Below is a small trained network, with its code and all its weights. Each question gives an input and a class and asks what happens when units are switched off, that is, made to give their printed mean instead of their output.

import numpy as np


def w(rows, s, z=0):
    codes = np.array(rows[::2]) - 128.0
    scale = np.full(codes.shape[1], s)
    scale[-1] = z or s
    return codes * scale


def f(y):
    return np.maximum(y, 0)


def log_softmax(a):
    a = a - a.max(-1, keepdims=True)
    return a - np.log(np.exp(a).sum(-1, keepdims=True))


def net(x, mask):
    res = np.array(x, float).reshape(1, 7) / 4 @ E
    y = f(res @ A[0][:, :-1].T + A[0][:, -1])
    res = res + np.where(mask, y, B[0][:, -1]) @ B[0][:, :-1]
    return log_softmax(res[-1] @ U[:, :-1].T + U[:, -1])


A, B = {}, {}
E = w([
[3,74,168,92,234,149,94,230],'x0',
[44,217,161,112,117,207,148,75],'x1',
[228,185,141,51,153,223,111,227],'x2',
[133,126,58,226,178,217,46,124],'x3',
[128,131,128,126,124,129,130,127],'x4',
[93,81,77,40,24,135,53,97],'x5',
[130,131,123,127,127,125,132,126],'x6',
],0.0073)
A[0] = w([
[51,115,147,194,99,43,125,57,16],'neuron 0',
[184,200,123,112,60,75,151,62,70],'neuron 1',
[198,176,99,135,87,85,142,74,34],'neuron 2',
[31,255,138,103,85,234,163,32,86],'neuron 3',
[150,140,114,155,173,205,24,119,82],'neuron 4',
[238,219,148,10,130,218,107,203,52],'neuron 5',
[171,167,101,68,156,187,136,159,62],'neuron 6',
[222,177,108,210,86,188,118,65,156],'neuron 7',
[62,167,122,218,104,78,107,93,105],'neuron 8',
[213,155,172,130,97,213,136,180,61],'neuron 9',
[97,138,66,83,73,131,82,113,230],'neuron 10',
[130,122,253,14,84,44,216,166,5],'neuron 11',
[188,137,178,50,80,76,222,78,127],'neuron 12',
[72,73,148,89,197,159,142,149,42],'neuron 13',
[168,139,73,236,133,183,28,91,70],'neuron 14',
[91,106,94,43,53,140,32,88,46],'neuron 15',
[199,31,85,166,72,47,102,184,127],'neuron 16',
[65,119,73,172,155,75,148,52,26],'neuron 17',
[141,233,183,231,229,90,218,115,82],'neuron 18',
],0.0073,0.011)
B[0] = w([
[146,27,109,208,31,73,87,48,166],'neuron 0',
[78,102,143,59,171,102,86,177,175],'neuron 1',
[46,73,175,121,179,149,5,159,152],'neuron 2',
[205,46,154,48,249,175,179,70,202],'neuron 3',
[75,141,90,148,165,92,180,100,166],'neuron 4',
[122,7,99,227,34,48,135,67,202],'neuron 5',
[94,105,153,179,104,85,98,56,153],'neuron 6',
[43,105,200,86,148,166,88,219,214],'neuron 7',
[93,96,153,177,141,104,157,120,174],'neuron 8',
[128,114,139,119,106,63,111,78,161],'neuron 9',
[143,205,201,203,131,104,153,161,244],'neuron 10',
[53,193,18,152,205,144,132,42,173],'neuron 11',
[72,178,71,168,157,165,144,125,204],'neuron 12',
[85,94,156,20,162,97,31,163,153],'neuron 13',
[65,193,1,112,163,124,164,63,170],'neuron 14',
[239,227,154,148,169,38,30,118,166],'neuron 15',
[176,102,169,72,229,183,196,88,200],'neuron 16',
[141,87,106,148,40,108,108,117,151],'neuron 17',
[222,194,147,132,103,75,44,133,193],'neuron 18',
],0.0094,0.011)
U = w([
[125,41,118,153,64,101,139,100,70],'0',
[124,131,136,127,120,132,169,161,254],'1',
[89,163,37,119,151,135,136,114,62],'2',
[71,83,146,70,133,126,71,199,53],'3',
[222,65,134,73,176,161,186,98,66],'4',
[215,198,141,132,113,91,94,143,64],'5',
[123,131,141,134,104,141,174,166,241],'6',
[167,155,104,122,32,247,176,205,157],'7',
],0.014,0.018)

Each question gives the input, the list of numbers given to net, and the class t.
The units are the neurons (one row each of A and B). Each row of codes is followed by its name. A weight is (code - 128) times the scale printed after its matrix; where a second scale follows, it is the last column's (A, B and U).
mask holds one flag per neuron, in row order. A switched-off neuron (its flag False) gives its mean, the last column of its row in B, instead of its output. The means were averaged over made-up inputs and are rounded, as every weight is.
A unit's drop is (log p(t) with every unit on - log p(t) with that unit switched off) / (log p(t) with every unit on - log p(t) with every unit switched off).
The circuit of an input: a set's keep is (log p(t) with only the set's units on - log p(t) with every unit switched off) / (log p(t) with every unit on - log p(t) with every unit switched off). Starting from the 12 units with the biggest drops (on a tie, the unit counted first), units are removed one at a time, each time the one whose removal leaves the highest keep (on an exact tie, the one counted first), for as long as the keep stays at least 0.8.
circuit, biggest first: the units of the circuit, biggest drop first
most important unit: the unit with the biggest drop
top k neurons: the k neurons with the biggest drops, biggest first
drop of u: that unit's drop, to one decimal
input [7,0,-6,0,-4,-7,-4], class 3: top 3 neurons -> neuron 13; neuron 10; neuron 5
input [-8,-4,1,0,-7,1,3], class 3: top 2 neurons -> neuron 7; neuron 2
input [-3,-7,-1,7,-5,2,-7], class 2: most important unit -> neuron 14
input [-5,7,-8,3,4,-1,-7], class 0: top 3 neurons -> neuron 0; neuron 17; neuron 16
input [3,7,-3,-1,5,8,-3], class 5: top 3 neurons -> neuron 15; neuron 10; neuron 16
input [2,-7,7,-3,7,-7,7], class 0: top 2 neurons -> neuron 5; neuron 3
input [0,-4,7,0,-7,6,-6], class 0: top 2 neurons -> neuron 5; neuron 18
input [-4,-6,0,7,1,7,1], class 2: top 2 neurons -> neuron 14; neuron 3
input [8,7,-7,-1,4,-8,-2], class 3: top 2 neurons -> neuron 13; neuron 10
input [0,-6,-5,-8,0,3,7], class 2: top 2 neurons -> neuron 11; neuron 12
input [-8,-8,1,-3,-1,3,-2], class 3: circuit, biggest first -> neuron 2; neuron 1
input [7,5,6,5,-7,-8,6], class 5: top 2 neurons -> neuron 18; neuron 7
input [7,-1,4,4,-2,8,7], class 5: circuit, biggest first -> neuron 15; neuron 7
input [7,-5,-8,1,-3,0,6], class 0: top 2 neurons -> neuron 0; neuron 7
input [7,-1,3,1,-3,8,-7], class 5: top 2 neurons -> neuron 15; neuron 7
input [8,7,5,-4,-2,-7,4], class 3: circuit, biggest first -> neuron 13
input [-8,6,-4,3,7,0,-2], class 3: circuit, biggest first -> neuron 7; neuron 1
input [3,-7,-8,-7,-3,-7,-1], class 0: drop of neuron 11 -> -0.1
input [-1,8,2,6,1,-4,0], class 4: drop of neuron 6 -> 0.0
input [2,0,-5,2,4,-8,-5], class 5: drop of neuron 18 -> 0.9
input [-2,7,-5,-7,4,3,3], class 2: circuit, biggest first -> neuron 11
